Below is a small trained network, with its code and all its weights. Each question gives an input and a class and asks what happens when units are switched off, that is, made to give their printed mean instead of their output.

import numpy as np


def w(rows, s, z=0):
    codes = np.array(rows[::2]) - 128.0
    scale = np.full(codes.shape[1], s)
    scale[-1] = z or s
    return codes * scale


def f(y):
    return np.maximum(y, 0)


def log_softmax(a):
    a = a - a.max(-1, keepdims=True)
    return a - np.log(np.exp(a).sum(-1, keepdims=True))


def net(x, mask):
    res = np.array(x, float).reshape(1, 2) / 4 @ E
    y = f(res @ A[0][:, :-1].T + A[0][:, -1])
    res = res + np.where(mask, y, B[0][:, -1]) @ B[0][:, :-1]
    return log_softmax(res[-1] @ U[:, :-1].T + U[:, -1])


A, B = {}, {}
E = w([
[118,46,238,232,181,92,120,225,90,145,172],'x0',
[87,167,116,154,143,149,254,138,147,80,86],'x1',
],0.0079)
A[0] = w([
[126,120,126,136,135,127,185,135,133,119,119,92],'n1',
[137,138,98,106,120,131,133,109,126,132,127,51],'n2',
[124,131,131,147,131,121,234,133,120,127,121,115],'n3',
[128,127,128,127,122,125,133,129,126,133,127,112],'n4',
[136,116,140,122,125,123,5,124,119,141,135,89],'n5',
[138,139,100,108,119,133,134,112,128,130,125,164],'n6',
[142,107,162,166,139,129,130,148,120,129,126,101],'n7',
[126,137,86,99,132,128,124,106,123,122,114,74],'n8',
[121,137,139,129,142,140,130,126,137,125,131,116],'n9',
[129,122,141,141,132,125,130,138,124,131,132,248],'n10',
[125,127,149,145,131,124,128,139,129,133,128,124],'n11',
[123,141,138,144,128,136,196,133,125,125,132,98],'n12',
[120,111,174,164,139,120,131,153,118,130,135,49],'n13',
],0.029,0.013)
B[0] = w([
[146,107,69,122,143,139,130,148,133,133,133,178],'n1',
[132,168,152,134,104,131,149,157,141,167,197,164],'n2',
[184,97,68,137,143,134,94,135,127,108,122,233],'n3',
[117,132,121,127,133,131,125,126,138,133,127,128],'n4',
[193,86,28,141,157,137,109,159,127,115,124,252],'n5',
[88,181,170,148,132,128,120,102,125,83,121,204],'n6',
[116,175,154,124,105,122,150,133,133,155,192,220],'n7',
[112,165,150,114,101,119,149,134,135,141,188,185],'n8',
[123,114,114,120,132,134,128,138,137,138,128,135],'n9',
[47,159,198,134,146,129,109,41,119,43,3,237],'n10',
[125,161,137,126,111,133,143,124,137,115,148,174],'n11',
[156,105,80,139,146,122,112,151,118,135,134,191],'n12',
[136,174,136,108,86,125,152,169,143,181,237,219],'n13',
],0.031,0.016)
U = w([
[227,80,25,150,188,156,89,163,124,122,119,96],'0',
[88,194,181,126,38,127,187,139,159,166,217,87],'1',
[31,118,189,147,177,137,109,9,102,66,2,254],'2',
[129,76,142,122,130,128,158,142,119,184,117,89],'3',
],0.01,0.0063)

Each question gives the input, the list of numbers given to net, and the class t.
The units are the neurons (one row each of A and B). Each row of codes is followed by its name. A weight is (code - 128) times the scale printed after its matrix; where a second scale follows, it is the last column's (A, B and U).
mask holds one flag per neuron, in row order. A switched-off neuron (its flag False) gives its mean, the last column of its row in B, instead of its output. The means were averaged over made-up inputs and are rounded, as every weight is.
A unit's drop is (log p(t) with every unit on - log p(t) with that unit switched off) / (log p(t) with every unit on - log p(t) with every unit switched off).
most important unit: the unit with the biggest drop
top k neurons: the k neurons with the biggest drops, biggest first
drop when u is switched off: that unit's drop, to one decimal
input [-5,3], class 1: most important unit : n10
input [-8,6], class 1: top 2 neurons : n8; n5
input [2,3], class 2: top 2 neurons : n5; n10
input [4,3], class 1: top 3 neurons : n5; n13; n7
input [-6,5], class 1: top 2 neurons : n5; n8
input [7,-6], class 1: top 3 neurons : n13; n7; n3
input [-3,-2], class 2: top 2 neurons : n13; n7
input [-2,2], class 2: top 2 neurons : n5; n13
input [4,0], class 1: top 2 neurons : n13; n7
input [-3,-1], class 2: top 2 neurons : n13; n7
input [-6,3], class 1: drop when n10 is switched off : 1.3
input [1,-2], class 2: drop when n9 is switched off : 0.0
input [4,-1], class 1: drop when n7 is switched off : 0.2
input [-1,2], class 2: drop when n5 is switched off : 0.4
